Here is a tiny trained network, its code and every weight. The questions are about switching its units off for an input and a class, where a switched-off unit gives its printed mean instead of its output.

import numpy as np


def w(rows, s, z=0):
    codes = np.array(rows[::2]) - 128.0
    scale = np.full(codes.shape[1], s)
    scale[-1] = z or s
    return codes * scale


def norm(h):
    return h / np.sqrt((h * h).mean(-1, keepdims=True) + 1e-5)


def f(y):
    return y / 2 * (1 + np.tanh(0.7978845608 * (y + 0.044715 * y**3)))


def log_softmax(a):
    a = a - a.max(-1, keepdims=True)
    return a - np.log(np.exp(a).sum(-1, keepdims=True))


def net(x, mask):
    res = np.array(x, float).reshape(1, 8) / 4 @ E
    u = 0
    for l in range(2):
        y = f(norm(res) @ A[l][:, :-1].T + A[l][:, -1])
        res = res + np.where(mask[u : u + 13], y, B[l][:, -1]) @ B[l][:, :-1]
        u += 13
    return log_softmax(norm(res)[-1] @ U[:, :-1].T + U[:, -1])


A, B = {}, {}
E = w([
[128,129,127,128,130,129,129,127],'x0',
[164,165,117,89,109,101,219,61],'x1',
[128,130,126,129,128,129,127,128],'x2',
[147,109,162,141,105,206,103,24],'x3',
[128,129,127,129,126,128,128,128],'x4',
[129,128,131,127,126,129,128,129],'x5',
[253,143,130,151,157,87,87,126],'x6',
[128,130,129,127,127,128,128,129],'x7',
],0.0033)
A[0] = w([
[120,140,143,128,129,115,120,118,127],'0.n1',
[39,123,118,104,122,68,198,218,100],'0.n2',
[52,133,147,136,117,173,140,160,52],'0.n3',
[136,193,125,107,125,179,91,143,125],'0.n4',
[121,132,176,140,146,124,158,125,125],'0.n5',
[165,152,104,143,158,51,173,232,46],'0.n6',
[160,131,128,115,103,94,239,100,113],'0.n7',
[56,134,139,143,120,198,172,107,78],'0.n8',
[94,99,117,158,162,101,159,142,116],'0.n9',
[142,112,107,125,133,149,134,144,100],'0.n10',
[121,126,107,126,146,131,175,114,84],'0.n11',
[127,159,123,110,102,58,225,137,8],'0.n12',
[61,155,107,100,129,112,254,69,9],'0.n13',
],0.0061,0.0016)
B[0] = w([
[135,122,115,130,111,128,129,121,128],'0.n1',
[223,184,92,238,152,255,81,107,252],'0.n2',
[91,190,63,73,195,95,155,37,175],'0.n3',
[117,101,104,163,109,105,153,124,133],'0.n4',
[141,132,101,129,68,110,112,87,130],'0.n5',
[39,97,167,64,55,49,127,118,246],'0.n6',
[54,239,163,154,208,124,248,98,234],'0.n7',
[60,80,79,108,125,45,133,123,204],'0.n8',
[115,202,155,60,99,178,141,156,138],'0.n9',
[118,130,152,111,166,145,130,154,122],'0.n10',
[172,125,142,93,103,138,136,101,136],'0.n11',
[209,27,19,129,194,83,181,166,210],'0.n12',
[168,29,205,172,18,175,113,238,249],'0.n13',
],0.0063,0.0038)
A[1] = w([
[120,199,118,139,189,136,139,126,97],'1.n1',
[200,105,158,150,144,169,93,120,103],'1.n2',
[92,130,90,37,100,74,52,111,63],'1.n3',
[2,83,158,112,146,98,179,95,126],'1.n4',
[125,192,90,110,108,180,67,106,95],'1.n5',
[164,191,179,113,172,163,173,83,6],'1.n6',
[188,63,198,98,149,115,167,165,2],'1.n7',
[91,145,190,76,62,105,92,205,26],'1.n8',
[112,91,164,23,87,85,119,89,75],'1.n9',
[89,142,148,78,192,19,142,196,71],'1.n10',
[106,70,194,92,58,117,160,136,75],'1.n11',
[179,185,94,42,121,84,190,61,102],'1.n12',
[94,170,107,84,162,169,218,105,54],'1.n13',
],0.0078,0.0017)
B[1] = w([
[110,156,154,145,91,198,97,123,149],'1.n1',
[61,124,185,127,120,81,160,172,186],'1.n2',
[88,8,78,193,203,146,148,111,186],'1.n3',
[131,80,146,43,116,161,157,71,253],'1.n4',
[135,186,101,68,162,134,69,133,167],'1.n5',
[139,108,68,226,168,144,114,85,157],'1.n6',
[49,138,73,100,117,185,51,94,172],'1.n7',
[217,87,121,210,140,91,83,96,164],'1.n8',
[98,180,120,171,124,166,118,208,178],'1.n9',
[152,157,73,50,103,65,117,153,204],'1.n10',
[242,205,182,126,128,107,72,117,195],'1.n11',
[103,187,132,112,116,118,196,85,193],'1.n12',
[134,114,175,151,129,57,79,184,181],'1.n13',
],0.011,0.0047)
U = w([
[100,241,65,105,176,225,14,160,216],'0',
[225,64,72,194,160,49,28,160,140],'1',
[160,116,96,192,82,211,218,249,206],'2',
[142,202,49,10,100,33,206,130,78],'3',
[49,15,93,41,182,183,135,57,178],'4',
[17,109,254,151,140,66,103,193,63],'5',
[252,117,239,73,55,175,122,71,3],'6',
[103,201,142,252,164,117,191,35,115],'7',
],0.0081,0.00054)

Each question gives the input, the list of numbers given to net, and the class t.
The units are the neurons (one row each of A and B). Each row of codes is followed by its name. A weight is (code - 128) times the scale printed after its matrix; where a second scale follows, it is the last column's (A, B and U).
mask holds one flag per neuron, layer by layer. A switched-off neuron (its flag False) gives its mean, the last column of its row in B, instead of its output. The means were averaged over made-up inputs and are rounded, as every weight is.
A unit's drop is (log p(t) with every unit on - log p(t) with that unit switched off) / (log p(t) with every unit on - log p(t) with every unit switched off).
The circuit of an input: a set's keep is (log p(t) with only the set's units on - log p(t) with every unit switched off) / (log p(t) with every unit on - log p(t) with every unit switched off). Starting from the 12 units with the biggest drops (on a tie, the unit counted first), units are removed one at a time, each time the one whose removal leaves the highest keep (on an exact tie, the one counted first), for as long as the keep stays at least 0.8.
circuit, biggest first: the units of the circuit, biggest drop first
top k neurons: the k neurons with the biggest drops, biggest first
top k neurons in layer l: the k neurons of layer l with the biggest drops, biggest first
input [2,5,-6,0,-5,5,-8,-8], class 2: top 3 neurons in layer 0	0.n2; 0.n13; 0.n6
input [0,8,7,-7,-8,-5,-7,2], class 2: circuit, biggest first	0.n13
input [-4,8,-4,1,2,5,-3,-2], class 6: circuit, biggest first	0.n13; 1.n11
input [8,-1,4,7,7,-7,8,2], class 5: top 4 neurons	1.n2; 0.n7; 0.n3; 0.n2
input [5,6,-5,4,1,6,1,5], class 7: top 3 neurons	0.n7; 0.n6; 1.n6
input [6,-8,-6,1,-8,-4,-1,-2], class 4: top 2 neurons in layer 1	1.n11; 1.n9
input [-2,1,1,4,8,-3,-3,-2], class 6: top 4 neurons	1.n11; 0.n13; 1.n4; 0.n12
input [0,1,2,-3,-4,5,-4,6], class 2: top 3 neurons	0.n2; 0.n13; 0.n12
input [0,3,3,0,-1,5,-6,-5], class 2: top 3 neurons	0.n13; 0.n2; 0.n6
input [7,1,6,-2,8,0,7,-4], class 3: top 3 neurons	1.n10; 0.n13; 1.n12
input [5,0,4,-8,-7,-5,3,-3], class 1: top 4 neurons	0.n6; 0.n7; 0.n3; 1.n8
input [-1,3,8,5,5,-1,-2,0], class 6: top 2 neurons	1.n11; 1.n4
input [0,3,2,-1,-2,2,0,-3], class 2: top 3 neurons in layer 0	0.n13; 0.n12; 0.n7
input [3,0,-7,6,-6,-6,8,6], class 5: circuit, biggest first	1.n2
input [2,-4,-6,1,-5,2,6,6], class 5: top 3 neurons in layer 0	0.n6; 0.n8; 0.n13
input [5,6,1,-6,4,-6,0,3], class 2: top 4 neurons in layer 0	0.n2; 0.n13; 0.n12; 0.n8
input [0,-4,-4,0,4,-7,-8,4], class 0: top 3 neurons	0.n2; 0.n6; 1.n5
input [-6,-2,-3,-6,-3,-3,1,-3], class 1: top 3 neurons	0.n6; 0.n7; 1.n8
input [-7,7,-4,1,1,-6,6,-3], class 7: circuit, biggest first	1.n6; 0.n7
input [-7,-5,-3,-6,-2,0,-6,1], class 0: circuit, biggest first	0.n2
input [7,1,7,-1,3,-1,6,-7], class 3: top 2 neurons	0.n13; 1.n10
input [6,-8,3,1,-5,2,-2,0], class 4: top 2 neurons in layer 0	0.n2; 0.n7
